In the rows, 128 means zero.
Each row of numbers belongs to one of the things below and depends on some of the facts about them. Some rows are named. Which thing is each other row?

Some things and their rows:
K_522: [137 135 111 131 107 136 161 163 132 146 127 138 148 109 158 111 134  98
 124 153 128 126 136 173 152 166 141 146  92 130 143 147 150 138 152 154
 156 131 151 111 147 148 114 123 123 120 176 153]
K_904: [133 120 123 124 102 162 157 146 138 183 137 139 142  99 141 146 122  89
  84 156 122  96 141 159 170 179 122 154  70 126 123  96 110  93 157 141
 156 115 124  94 121 117 130 154 132 117 163 165]
K_17: [144 132 140 123 118  88 141 142 142 190 120 134 171  71 147 100 150 145
  94 144 126 150 130 173 152 232 129 139  95 148 105 126 126 150 157 148
 179 110 158  83 123 135 139 129 144 159 176 172]
K_89: [128 126 100 132 117  76 152 198 138 198 158 144 154  79 154 131 115  87
  67 158 154 222 115 156 122 167 190 146 118 140 123 139  82 167 140 159
 174 120 135  72  94 112 150 135 194 162 184 155]
K_11: [111 105  87 163 102 172 162 166 141 137 114 128 107 142 159  97 117 152
 107 126 140 169 141 167 114 176 141 173  93 123 141 106 184 118 148 157
 148 124 142 100 148 127 133 135 171 138 178 159]
K_733: [152 138 120 122 103 118 138 163 136 168 130 148 153  91 145 145 122  75
  99 158 141  97 142 169 154 187 133 143  76 147 127 136 128 131 154 145
 167 124 132  88 133 126 111 132 117 129 171 158]
K_938: [128 127 103 143 102 178 172 162 131 141 134 127 134 124 161 121 124  96
 107 149 124 151 137 172 163 152 135 163  74 116 142 105 140 115 154 150
 143 129 141 112 146 133 122 137 135 126 171 154]
K_945: [129 109 129 138 110 142 141 162 139 166 120 130 141 117 149 131 115 122
  59 142 130 152 135 165 159 182 126 172  96 134 124  84 120 120 156 150
 161 115 130  96 115 113 136 152 161 150 170 168]
K_10: [134 117 123 115 109 121 143 142 145 166 123 150 157  83 139 128 131 102
 107 156 131  63 141 167 145 184 135 133 104 143 123 141 149 127 147 144
 172 121 135 102 118 129 121 139 138 109 170 164]
K_252: [129 126 115 126 108 147 165 157 131 154 127 139 145 110 154 113 127 101
 121 152 126 123 138 167 159 161 143 146  97 129 146 149 147 134 152 156
 155 129 147 111 139 146 124 130 133 108 173 154]
K_509: [144 115 118 143 101 183 120 157 130 134 151 129 131 115 142 126  96  99
  87 157 147 156 163 156 208 204 141 174  57 143 112 110 142 135 151 151
 156 110 125  67 138 109 124 151 138 121 171 166]
K_711: [133 135 101 141 113 134 167 135 142 133 128 125 156  68 164  67 161 153
 151 148 128 151 136 185 149 208 147 130  89 133 115 144 181 157 144 149
 165 122 173 104 152 153 124 115 141 136 181 162]
K_7: [130 124 105 144 102 187 166 166 126 137 135 126 130 126 159 116 118  96
 105 150 130 162 142 166 177 162 138 170  73 119 142 113 141 121 154 153
 144 126 141 103 147 132 122 139 134 120 171 155]
K_649: [144 129 125 113 105 114 146 155 137 179 130 148 157  90 141 143 126  81
  98 159 133  88 140 164 153 180 133 140  84 144 125 136 123 124 153 145
 168 121 132  92 126 128 118 136 120 120 170 160]
K_590: [149 122 124 139 117 103 129 189 139 147 108 151 170 121 147 138 119 100
  73 143 142 108 129 176 122 193 117 149 122 142 123 123 126 152 152 152
 176 119 132 104 125 132 102 128 169 154 172 159]
K_447: [137 133 110 132 106 138 158 166 131 143 126 139 146 115 158 114 128  95
 119 152 132 127 138 171 156 162 139 148  96 132 146 149 153 140 150 155
 156 132 148 109 146 145 114 126 127 115 175 152]
K_911: [150 137 118 120 102 114 142 164 138 167 131 148 156  91 145 147 127  71
  96 158 136  88 139 171 144 180 129 141  78 145 127 132 128 128 155 144
 168 126 133  94 131 125 112 131 115 130 171 157]
K_689: [112 113 110 142 100 113 145 148 150 162 113 142  92 109 166  88 128 145
 109 129 138 120 146 167 103 161 172 177 124 152 178 158 226 121 143 172
 163 138 157 118 120 112 140 129 137 113 184 158]

There are 4 kinds of fact about the things: β, Θ, π, χ.
K_10 {β=K_696, K_91, K_914, K_820, Θ=flusom, π=K_419, χ=765}
K_107 {β=K_343, K_58, K_412, K_880, K_820, Θ=bapos, χ=115}
K_11 {Θ=skezudra, χ=148}
K_116 {Θ=stamalo, π=K_64, χ=765}
K_121 {β=K_914, K_40, Θ=flusom, χ=115}
K_123 {β=K_377, K_624, Θ=stamalo, χ=115}
K_131 {β=K_762, K_412, K_636, K_570, K_652, Θ=skezudra, π=K_416, χ=115}
K_139 {Θ=skezudra, χ=148}
K_157 {Θ=stamalo, χ=115}
K_162 {Θ=skezudra, π=K_590, χ=765}
K_164 {Θ=bapos, χ=765}
K_166 {Θ=bapos, π=K_911, χ=765}
K_168 {β=K_315, K_430, K_139, K_655, Θ=stamalo, χ=115}
K_17 {Θ=flusom, π=K_212, χ=115}
K_175 {Θ=stamalo, π=K_116, χ=115}
K_181 {Θ=bapos, π=K_121, χ=765}
K_19 {Θ=bapos, χ=115}
K_212 {β=K_646, Θ=bapos, π=K_711, χ=765}
K_223 {β=K_419, Θ=skezudra, π=K_649, χ=765}
K_228 {β=K_416, K_37, K_746, K_428, K_880, K_820, K_40, Θ=bapos, χ=765}
K_232 {β=K_807, K_696, K_570, Θ=bapos, π=K_512, χ=765}
K_239 {β=K_26, K_337, K_315, K_848, K_447, K_979, Θ=flusom, χ=115}
K_242 {Θ=bapos, χ=765}
K_244 {Θ=bapos, χ=115}
K_245 {β=K_445, K_430, K_7, Θ=bapos, π=K_19, χ=148}
K_250 {β=K_738, K_792, Θ=bapos, χ=148}
K_252 {Θ=bapos, π=K_979, χ=765}
K_26 {Θ=flusom, χ=765}
K_262 {Θ=flusom, π=K_947, χ=765}
K_275 {Θ=bapos, χ=765}
K_279 {β=K_590, K_316, K_916, K_671, K_938, K_918, Θ=flusom, π=K_8, χ=765}
K_298 {Θ=bapos, χ=148}
K_315 {Θ=skezudra, χ=765}
K_316 {Θ=bapos, π=K_401, χ=115}
K_323 {Θ=stamalo, χ=765}
K_327 {Θ=bapos, π=K_657, χ=765}
K_337 {Θ=stamalo, χ=148}
K_343 {Θ=flusom, π=K_90, χ=115}
K_357 {Θ=bapos, χ=765}
K_36 {Θ=flusom, π=K_40, χ=765}
K_37 {Θ=bapos, π=K_622, χ=765}
K_370 {β=K_181, K_509, K_139, K_646, Θ=bapos, χ=115}
K_375 {Θ=bapos, π=K_430, χ=115}
K_377 {Θ=bapos, π=K_316, χ=765}
K_382 {β=K_416, K_916, K_711, K_960, Θ=stamalo, χ=115}
K_391 {Θ=flusom, π=K_684, χ=148}
K_397 {β=K_512, K_92, Θ=stamalo, χ=148}
K_40 {Θ=skezudra, χ=765}
K_401 {Θ=stamalo, π=K_445, χ=765}
K_411 {Θ=stamalo, π=K_37, χ=765}
K_412 {Θ=flusom, χ=765}
K_416 {Θ=flusom, χ=765}
K_419 {Θ=bapos, π=K_945, χ=115}
K_420 {Θ=bapos, π=K_746, χ=765}
K_428 {Θ=bapos, π=K_6, χ=765}
K_429 {β=K_26, K_492, K_40, Θ=skezudra, π=K_689, χ=765}
K_43 {β=K_11, K_315, K_175, K_848, Θ=skezudra, χ=115}
K_430 {Θ=bapos, π=K_91, χ=765}
K_445 {Θ=bapos, π=K_343, χ=765}
K_447 {Θ=bapos, π=K_916, χ=765}
K_470 {β=K_419, K_503, K_624, Θ=bapos, χ=148}
K_492 {Θ=bapos, χ=765}
K_494 {Θ=bapos, χ=115}
K_496 {Θ=bapos, χ=765}
K_503 {Θ=stamalo, χ=765}
K_509 {Θ=flusom, χ=765}
K_512 {Θ=stamalo, π=K_181, χ=765}
K_518 {β=K_733, K_430, K_411, K_920, Θ=bapos, χ=765}
K_522 {Θ=bapos, π=K_428, χ=765}
K_527 {Θ=bapos, π=K_715, χ=765}
K_566 {β=K_503, K_337, K_37, K_603, K_36, Θ=skezudra, χ=765}
K_570 {Θ=flusom, χ=115}
K_572 {β=K_11, K_323, Θ=flusom, π=K_223, χ=765}
K_58 {Θ=flusom, π=K_447, χ=115}
K_584 {β=K_343, K_377, Θ=skezudra, π=K_420, χ=115}
K_590 {Θ=flusom, π=K_377, χ=115}
K_6 {Θ=skezudra, π=K_880, χ=765}
K_603 {Θ=flusom, π=K_10, χ=148}
K_608 {β=K_715, K_116, K_90, K_993, Θ=bapos, χ=765}
K_609 {Θ=bapos, χ=765}
K_614 {β=K_242, K_166, K_91, K_162, K_36, K_622, Θ=flusom, χ=765}
K_619 {β=K_636, K_820, Θ=bapos, χ=765}
K_622 {Θ=stamalo, π=K_823, χ=115}
K_624 {Θ=stamalo, χ=765}
K_636 {Θ=stamalo, χ=115}
K_639 {β=K_503, K_164, K_911, K_19, K_64, K_624, Θ=flusom, χ=148}
K_64 {Θ=bapos, π=K_262, χ=765}
K_643 {Θ=flusom, π=K_792, χ=148}
K_646 {Θ=skezudra, χ=765}
K_649 {Θ=stamalo, π=K_652, χ=765}
K_652 {Θ=bapos, χ=115}
K_655 {Θ=skezudra, χ=115}
K_657 {Θ=bapos, π=K_752, χ=115}
K_671 {Θ=skezudra, π=K_838, χ=765}
K_684 {Θ=bapos, π=K_993, χ=115}
K_689 {Θ=skezudra, π=K_279, χ=148}
K_696 {Θ=stamalo, χ=765}
K_7 {Θ=bapos, χ=765}
K_709 {Θ=flusom, π=K_808, χ=148}
K_711 {Θ=skezudra, π=K_411, χ=765}
K_715 {Θ=flusom, χ=765}
K_718 {Θ=stamalo, χ=115}
K_720 {β=K_401, Θ=skezudra, π=K_429, χ=765}
K_732 {Θ=flusom, χ=115}
K_733 {Θ=stamalo, π=K_914, χ=765}
K_738 {Θ=bapos, π=K_391, χ=765}
K_746 {Θ=flusom, π=K_720, χ=115}
K_752 {Θ=skezudra, χ=765}
K_759 {Θ=flusom, π=K_655, χ=765}
K_762 {Θ=bapos, χ=765}
K_765 {Θ=flusom, χ=148}
K_768 {β=K_166, K_738, K_527, K_920, Θ=bapos, χ=148}
K_771 {β=K_26, K_430, K_718, K_960, Θ=flusom, χ=765}
K_792 {Θ=flusom, χ=148}
K_8 {β=K_298, K_430, K_624, Θ=flusom, π=K_337, χ=765}
K_807 {Θ=skezudra, π=K_245, χ=115}
K_808 {β=K_762, K_715, K_412, K_494, Θ=stamalo, π=K_327, χ=765}
K_820 {Θ=bapos, χ=765}
K_823 {Θ=skezudra, π=K_570, χ=765}
K_838 {β=K_512, K_89, Θ=bapos, χ=148}
K_848 {Θ=flusom, χ=115}
K_880 {Θ=bapos, π=K_17, χ=765}
K_889 {β=K_242, K_496, K_323, K_820, Θ=bapos, χ=148}
K_89 {Θ=flusom, π=K_977, χ=115}
K_90 {Θ=stamalo, π=K_738, χ=765}
K_904 {β=K_994, K_275, K_37, K_848, K_522, K_624, Θ=stamalo, χ=765}
K_91 {Θ=stamalo, π=K_36, χ=115}
K_911 {Θ=stamalo, π=K_357, χ=765}
K_914 {Θ=bapos, π=K_375, χ=765}
K_916 {Θ=bapos, χ=765}
K_918 {Θ=skezudra, χ=115}
K_92 {Θ=stamalo, χ=148}
K_920 {Θ=bapos, χ=765}
K_928 {β=K_275, K_337, K_765, K_938, K_64, Θ=bapos, χ=765}
K_930 {β=K_244, K_157, K_430, Θ=flusom, χ=765}
K_938 {Θ=bapos, χ=765}
K_945 {Θ=flusom, χ=115}
K_947 {Θ=flusom, π=K_671, χ=765}
K_960 {Θ=skezudra, χ=148}
K_977 {β=K_643, K_759, K_275, K_918, Θ=bapos, π=K_527, χ=765}
K_979 {Θ=skezudra, χ=115}
K_993 {Θ=stamalo, π=K_584, χ=765}
K_994 {Θ=flusom, π=K_572, χ=765}
K_998 {β=K_337, K_792, K_327, K_570, Θ=bapos, χ=765}

Which thing is each row?
No name comes twice in this set of rows, the named rows included.
[123 106 110 139 100 155 155 155 145 189 118 142 118 118 139 130 119 133
  83 132 132 108 140 156 110 199 124 167  82 128 128  91 142  93 153 147
 158 111 126  86 125 109 140 148 159 136 167 168] : K_639
[110 116  89 125 102 123 183 182 137 250 164 145 118  91 136 144 109  95
  72 149 144 205 122 131 107 176 180 154  78 120 126 114  65 106 147 152
 156 110 119  51 103 101 177 151 186 144 176 158] : K_397
[120 111 110 138 116 153 163 142 143 134 123 140 140  94 154  90 139 132
 132 149 125  91 139 173 139 181 145 139 125 126 139 155 185 135 140 155
 163 125 155 127 127 143 118 130 160  98 173 157] : K_223
[132 118 125 150 111 163 153 177 125 149 124 124 131 141 162 111 115 117
  76 138 127 189 133 168 176 170 129 185  97 122 146 104 127 132 161 163
 146 121 145 105 138 131 133 139 152 144 173 160] : K_244
[130 120 133  94 105 101 147 133 138 184 114 149 164  98 134 145 122  92
 101 158 128  90 139 163 161 161 133 131  93 151 120 142 134 122 157 142
 171 123 132  91 121 139 126 141 122 106 174 162] : K_808
[141 135 113 131 108 136 157 166 129 144 128 139 147 108 155 109 130  96
 125 152 133 129 141 170 160 176 144 146  96 135 144 159 152 146 152 157
 157 129 152 107 147 148 115 123 125 116 176 153] : K_430
[123 118  98 150  99 163 170 177 132 166 117 134 113 145 154 115 115 126
 100 130 133 167 137 160 123 177 133 174  76 121 150 111 147 111 158 157
 144 122 139  91 154 131 136 134 145 138 176 157] : K_298
[125 116 105 130  97 151 145 147 141 144 122 130 150 114 149 142 113  99
  88 154 134 140 143 172 169 151 136 152  69 140 113  87 145 115 152 137
 157 123 125  92 130 120 127 150 137 132 174 161] : K_412
[139 124 104 132 102  99 140 172 145 175 108 152 134 110 143 130 123 118
  94 135 146 102 139 167  92 201 130 152  91 150 131 130 157 125 151 149
 171 121 133  85 136 119 123 128 143 144 176 161] : K_603
[130 120 123 150 110 156 157 178 127 151 118 125 136 140 165 116 119 117
  72 137 122 184 128 171 161 162 126 181  97 120 146  98 127 126 161 160
 148 125 145 112 135 132 130 141 153 148 173 159] : K_19
[114 109  93 153 104 188 165 153 139 108 126 121 134 120 165 102 124 125
 112 147 130 158 142 176 163 151 146 161  90 120 131 102 178 129 144 150
 148 128 144 114 141 133 120 141 162 122 174 157] : K_40
[126 127 125  89  97  81 135 136 137 162 102 140 179 116 139 153 110  89
  99 159 140 134 142 171 173 132 141 129  80 165 114 141 141 144 161 137
 170 129 132  76 135 146 125 137 108 120 184 159] : K_116
[123 114 117 146 117 117 145 165 138 121 102 133 149 127 165  94 124 141
  95 136 133 164 131 180 139 161 142 161 136 137 140 136 176 158 148 162
 164 129 155 122 130 142 122 127 170 141 183 158] : K_807
[131 125 119 125 112 141 168 155 133 164 126 145 145 100 152 109 138 103
 123 153 121  93 134 167 147 170 138 144 108 125 148 156 147 127 150 156
 158 127 151 121 134 148 121 128 132 101 170 156] : K_977

The same things again, as new rows of numbers:
Some things and their rows:
K_920: [124 135 146 121 118 139 111 131 123  56 114 112 123 136 101]
K_603: [117 131 137 139 121  85 154 130 142 184 159 168 148 119 114]
K_370: [129 123 105 131 123 111 114 120 116  69 100  98 122 129 123]
K_771: [124 133  79 124 113  37 119 117 129 145  65 122 128 155 117]
K_762: [127 142 136 113 116 127 110 137 124  71 109 111 119 132 126]
K_40: [128 124 136  97 131 179  97 148 152  93 121 111 121 114 120]
K_904: [122 121  80 135 128 104 103 113  99  57 111 114 105 138 130]
K_107: [132 128  97 134 127 120 116 132 111  63  93 102 119 117 134]
K_279: [134 114 112 136 134  93 147 100 103 246 116 175 128 127 163]
K_622: [129 124 145 144 158 141 176 110 121 162 144 127 140 134 127]
K_614: [122 134  76 140 117  66 117 138 112 104  75 133 120 135 116]
K_262: [128 138 133 145 130 105 161 128 127 216 127 161 138 141 136]
K_711: [120 104 172 122 177 204 179 115 166 243 135 117 140 122 139]
K_157: [131 137 118 117 121 115 110 126 118  40 126 113 124 132  97]
K_168: [133 121  84 121 128  81 111 105 121  76  97  99 128 143 105]
K_643: [119 140 124 126 117  68 148 133 147 197 151 162 144 122 134]
K_947: [127 137 134 142 129 106 160 129 127 221 128 163 137 142 135]
K_512: [135 128 145 146 142 150 143 119 117 143 149 142 136 134 128]

Which thing is each row?
No name comes twice in this set of rows, the named rows included.
[125 107 166 123 168 207 166 120 160 228 148 123 138 120 140] : K_6
[141  82 138 128 142 215 108 113 117 184 175 149 124  87 153] : K_584
[129 102 105 114 137 165  99 127 139  92 115  96 120 110 118] : K_43
[139 110 197 127 126 185 123 107 100 164 163 168 130 110 134] : K_420
[125 140 104 115 121 109 106 129 113  57 128 118 107 141 128] : K_503
[140 123 156 120 118 110 136 107  97 225 154 192 130 112 149] : K_746
[129 139 140 125 122 143 111 144 121  41 102 113 122 122 111] : K_820
[122 140 109  95 113  76 104 128 136  65 145 127 124 116 129] : K_337
[132 141 112 120 124 118 111 134 115  34 119 116 121 126 107] : K_636
[129 141  61 127 115  50 122 135 118 129  76 128 120 134 137] : K_121
[127 122  60 125 126  86 112 106 101  80 128 107  98 139 153] : K_123
[122 129  76 138 115  60 123 127 111 107  88 126 123 137 113] : K_239
[126 127  98 127 122 113 111 120 116  97 100 107 108 135 151] : K_928

